Here is a tiny trained network, its code and every weight. The questions are about switching its units off for an input and a class, where a switched-off unit gives its printed mean instead of its output.

import numpy as np


def w(rows, s, z=0):
    codes = np.array(rows[::2]) - 128.0
    scale = np.full(codes.shape[1], s)
    scale[-1] = z or s
    return codes * scale


def f(y):
    return y / 2 * (1 + np.tanh(0.7978845608 * (y + 0.044715 * y**3)))


def log_softmax(a):
    a = a - a.max(-1, keepdims=True)
    return a - np.log(np.exp(a).sum(-1, keepdims=True))


def net(x, mask):
    res = np.array(x, float).reshape(1, 7) / 4 @ E
    y = f(res @ A[0][:, :-1].T + A[0][:, -1])
    res = res + np.where(mask, y, B[0][:, -1]) @ B[0][:, :-1]
    return log_softmax(res[-1] @ U[:, :-1].T + U[:, -1])


A, B = {}, {}
E = w([
[113,157,147,152],'x0',
[8,51,177,160],'x1',
[95,56,12,177],'x2',
[108,93,112,119],'x3',
[226,34,226,254],'x4',
[220,135,73,70],'x5',
[52,84,161,146],'x6',
],0.006)
A[0] = w([
[76,21,121,129,253],'n0',
[68,139,131,137,2],'n1',
[228,74,193,235,41],'n2',
[195,118,153,244,94],'n3',
[121,196,104,121,71],'n4',
[135,175,254,60,67],'n5',
[188,75,171,128,135],'n6',
[134,177,175,160,32],'n7',
[103,63,182,163,223],'n8',
[95,204,94,89,52],'n9',
[141,158,224,41,139],'n10',
[133,104,22,15,212],'n11',
],0.008,0.0039)
B[0] = w([
[151,203,107,166,237],'n0',
[41,127,73,93,122],'n1',
[112,69,200,2,248],'n2',
[101,83,153,51,214],'n3',
[48,137,131,78,147],'n4',
[208,145,145,225,195],'n5',
[56,155,193,132,180],'n6',
[182,178,68,74,128],'n7',
[172,47,129,170,235],'n8',
[7,80,224,25,172],'n9',
[196,244,60,164,203],'n10',
[126,158,65,116,255],'n11',
],0.0071,0.0059)
U = w([
[170,148,75,250,253],'0',
[91,117,125,148,3],'1',
],0.011,0.0033)

Each question gives the input, the list of numbers given to net, and the class t.
The units are the neurons (one row each of A and B). Each row of codes is followed by its name. A weight is (code - 128) times the scale printed after its matrix; where a second scale follows, it is the last column's (A, B and U).
mask holds one flag per neuron, in row order. A switched-off neuron (its flag False) gives its mean, the last column of its row in B, instead of its output. The means were averaged over made-up inputs and are rounded, as every weight is.
A unit's drop is (log p(t) with every unit on - log p(t) with that unit switched off) / (log p(t) with every unit on - log p(t) with every unit switched off).
The circuit of an input: a set's keep is (log p(t) with only the set's units on - log p(t) with every unit switched off) / (log p(t) with every unit on - log p(t) with every unit switched off). Starting from all 12 units, units are removed one at a time, each time the one whose removal leaves the highest keep (on an exact tie, the one counted first), for as long as the keep stays at least 0.8.
circuit, biggest first: the units of the circuit, biggest drop first
unit that matters most: the unit with the biggest drop
k most important neurons: the k neurons with the biggest drops, biggest first
drop when u is switched off: that unit's drop, to one decimal
input [3,-8,-3,7,8,3,-6], class 1: unit that matters most -> n2
input [4,5,-5,-7,-5,-4,7], class 0: 2 most important neurons -> (n5; n2)
input [-2,1,-1,6,1,-1,6], class 0: circuit, biggest first -> (n2; n9)
input [-7,4,-5,1,8,-5,-7], class 1: 2 most important neurons -> (n2; n3)
input [8,8,4,-2,-1,-3,1], class 0: circuit, biggest first -> (n2; n0)
input [5,3,-8,-8,-6,5,0], class 0: 2 most important neurons -> (n10; n5)
input [-1,1,-6,8,-4,6,7], class 0: 2 most important neurons -> (n2; n10)
input [6,-5,1,-8,-7,5,-8], class 1: 2 most important neurons -> (n9; n4)
input [-5,-8,-3,0,6,3,-7], class 1: circuit, biggest first -> (n2; n3)
input [-2,6,-7,-3,-7,2,4], class 0: circuit, biggest first -> (n10; n5)
input [8,-7,1,3,-7,5,-1], class 1: drop when n4 is switched off -> 0.1
input [5,4,-3,-5,6,1,-1], class 1: drop when n3 is switched off -> 0.3
input [7,-7,-4,-5,8,-6,4], class 1: drop when n2 is switched off -> 0.8
